Here is a tiny trained network, its code and every weight. The questions are about switching its units off for an input and a target symbol, where a switched-off unit gives its printed mean instead of its output.

import numpy as np


def w(rows, s, z=0):
    codes = np.array(rows[::2]) - 128.0
    scale = np.full(codes.shape[1], s)
    scale[-1] = z or s
    return codes * scale


def f(y):
    return y / 2 * (1 + np.tanh(0.7978845608 * (y + 0.044715 * y**3)))


def softmax(a):
    e = np.exp(a - a.max(-1, keepdims=True))
    return e / e.sum(-1, keepdims=True)


def log_softmax(a):
    a = a - a.max(-1, keepdims=True)
    return a - np.log(np.exp(a).sum(-1, keepdims=True))


def net(x, mask):
    ids = ['ΠΩαβγεζητ'.index(c) for c in x.split()]
    T = len(ids)
    res = E[ids] + P[:T]
    r = res
    for j in range(3):
        rows = slice(3 * j, 3 * j + 3)
        q, k, v = (r @ M[0][rows].T for M in (Q, K, V))
        z = softmax(np.where(np.tri(T) > 0, q @ k.T / 3**0.5, -1e9)) @ v
        o = O[0][rows]
        res = res + np.where(mask[j], z, o[:, -1]) @ o[:, :-1]
    y = f(res @ A[0][:, :-1].T + A[0][:, -1])
    res = res + np.where(mask[3:15], y, B[0][:, -1]) @ B[0][:, :-1]
    return log_softmax(res[-1] @ U[:, :-1].T + U[:, -1])


Q, K, V, O, A, B = {}, {}, {}, {}, {}, {}
E = w([
[136,155,165],'Π',
[119,159,165],'Ω',
[178,80,114],'α',
[142,115,151],'β',
[127,140,160],'γ',
[121,34,222],'ε',
[93,187,182],'ζ',
[6,181,251],'η',
[220,120,61],'τ',
],0.011)
P = w([
[186,119,101],'0',
[59,72,156],'1',
[21,118,35],'2',
[209,175,156],'3',
[115,48,157],'4',
[35,109,26],'5',
[210,176,178],'6',
[90,55,183],'7',
[50,72,23],'8',
[199,197,199],'9',
[146,16,158],'10',
[45,87,26],'11',
[184,217,217],'12',
[119,2,202],'13',
],0.0099)
Q[0] = w([
[139,1,68],'h1',
[155,112,153],'h1',
[133,107,105],'h1',
[142,145,148],'h2',
[91,116,126],'h2',
[175,163,173],'h2',
[103,107,203],'h3',
[149,110,181],'h3',
[127,144,26],'h3',
],0.013)
K[0] = w([
[132,229,172],'h1',
[122,156,160],'h1',
[162,101,101],'h1',
[157,170,79],'h2',
[123,72,166],'h2',
[122,124,177],'h2',
[195,109,110],'h3',
[204,143,175],'h3',
[158,41,8],'h3',
],0.012)
V[0] = w([
[153,153,64],'h1',
[66,142,94],'h1',
[129,204,192],'h1',
[120,141,84],'h2',
[79,84,159],'h2',
[128,207,97],'h2',
[143,250,151],'h3',
[140,105,49],'h3',
[104,175,110],'h3',
],0.012)
O[0] = w([
[158,107,62,66],'h1',
[82,156,170,39],'h1',
[37,255,145,140],'h1',
[141,147,152,83],'h2',
[18,84,179,177],'h2',
[92,145,183,4],'h2',
[113,149,55,127],'h3',
[115,70,113,67],'h3',
[89,157,146,79],'h3',
],0.007,0.0029)
A[0] = w([
[219,123,147,141],'n1',
[107,173,110,142],'n2',
[82,83,151,30],'n3',
[89,147,127,80],'n4',
[126,72,140,133],'n5',
[60,97,162,171],'n6',
[141,201,117,189],'n7',
[198,172,169,74],'n8',
[157,56,1,254],'n9',
[68,133,143,131],'n10',
[166,111,170,185],'n11',
[146,151,81,184],'n12',
],0.012,0.0037)
B[0] = w([
[118,169,127,199],'n1',
[83,141,116,130],'n2',
[111,123,107,147],'n3',
[171,146,148,130],'n4',
[104,244,158,164],'n5',
[166,112,76,188],'n6',
[57,77,127,146],'n7',
[99,199,98,163],'n8',
[102,115,153,254],'n9',
[197,144,123,157],'n10',
[204,140,118,174],'n11',
[111,92,101,147],'n12',
],0.011,0.0089)
U = w([
[68,84,63,254],'Π',
[151,163,10,147],'Ω',
[139,155,213,54],'α',
[67,159,174,147],'β',
[102,116,110,128],'γ',
[164,89,149,62],'ε',
[99,133,81,58],'ζ',
[71,168,104,97],'η',
[146,88,163,157],'τ',
],0.014,0.0029)

Each question gives the input, a string of symbols that net reads in full, and the target symbol t.
The units are the heads (3 rows each of Q, K, V and O) and the neurons (one row each of A and B). Each row of codes is followed by its name. A weight is (code - 128) times the scale printed after its matrix; where a second scale follows, it is the last column's (O, A, B and U).
mask holds one flag per unit, heads first, then neurons. A switched-off unit (its flag False) gives its mean, the last column of its rows in O or B, instead of its output. The means were averaged over made-up inputs and are rounded, as every weight is.
A unit's drop is (log p(t) with every unit on - log p(t) with that unit switched off) / (log p(t) with every unit on - log p(t) with every unit switched off).
The circuit of an input: a set's keep is (log p(t) with only the set's units on - log p(t) with every unit switched off) / (log p(t) with every unit on - log p(t) with every unit switched off). Starting from the 12 units with the biggest drops (on a tie, the unit counted first), units are removed one at a time, each time the one whose removal leaves the highest keep (on an exact tie, the one counted first), for as long as the keep stays at least 0.8.
circuit, biggest first: the units of the circuit, biggest drop first
unit that matters most: the unit with the biggest drop
k most important neurons: the k neurons with the biggest drops, biggest first
heads that matter: for each layer, one digit per head in row order, 1 if its drop is at least 0.15 and else 0, layers parted by /
drop of u: that unit's drop, to one decimal
input β τ ε τ Π ε α α ε Ω τ β ζ, target η: unit that matters most	h3
input η τ τ τ Π τ β, target Ω: heads that matter	110
input α β τ Π τ τ Ω, target Ω: heads that matter	110
input Ω τ τ τ Ω τ τ τ β α, target Ω: circuit, biggest first	(h2; n8)
input τ τ Π γ, target Ω: circuit, biggest first	(n8; n9)
input ε α ζ α β α τ τ τ τ η Ω η β, target β: heads that matter	101
input τ Π ε α τ β τ α Ω η α ε, target Ω: heads that matter	100
input ε Π τ Π α τ τ Ω ε η Π τ β, target Ω: heads that matter	101
input η Ω Π Π γ Ω ζ τ ε, target Ω: 4 most important neurons	(n6; n10; n9; n7)
input τ α α τ α α ε β ε γ, target Ω: 3 most important neurons	(n8; n9; n11)
input α ζ α Ω τ Π α γ τ τ τ γ α, target Ω: 2 most important neurons	(n8; n11)
input ε τ α τ ε τ α γ β τ Π ε ζ, target η: circuit, biggest first	(h3; n8)
input ε α ε α, target α: 3 most important neurons	(n6; n1; n5)
input τ ε τ τ β τ α τ τ Π, target Ω: 3 most important neurons	(n8; n9; n11)
input ε β η, target Ω: most important neuron	(n6)
input τ η τ ε ε τ ε α τ Ω, target Ω: drop of n5	0.1
input Π τ ζ ζ τ α Ω ζ ε Π α τ, target Π: drop of h3	-0.2
input ε ε γ α, target α: drop of h3	0.5
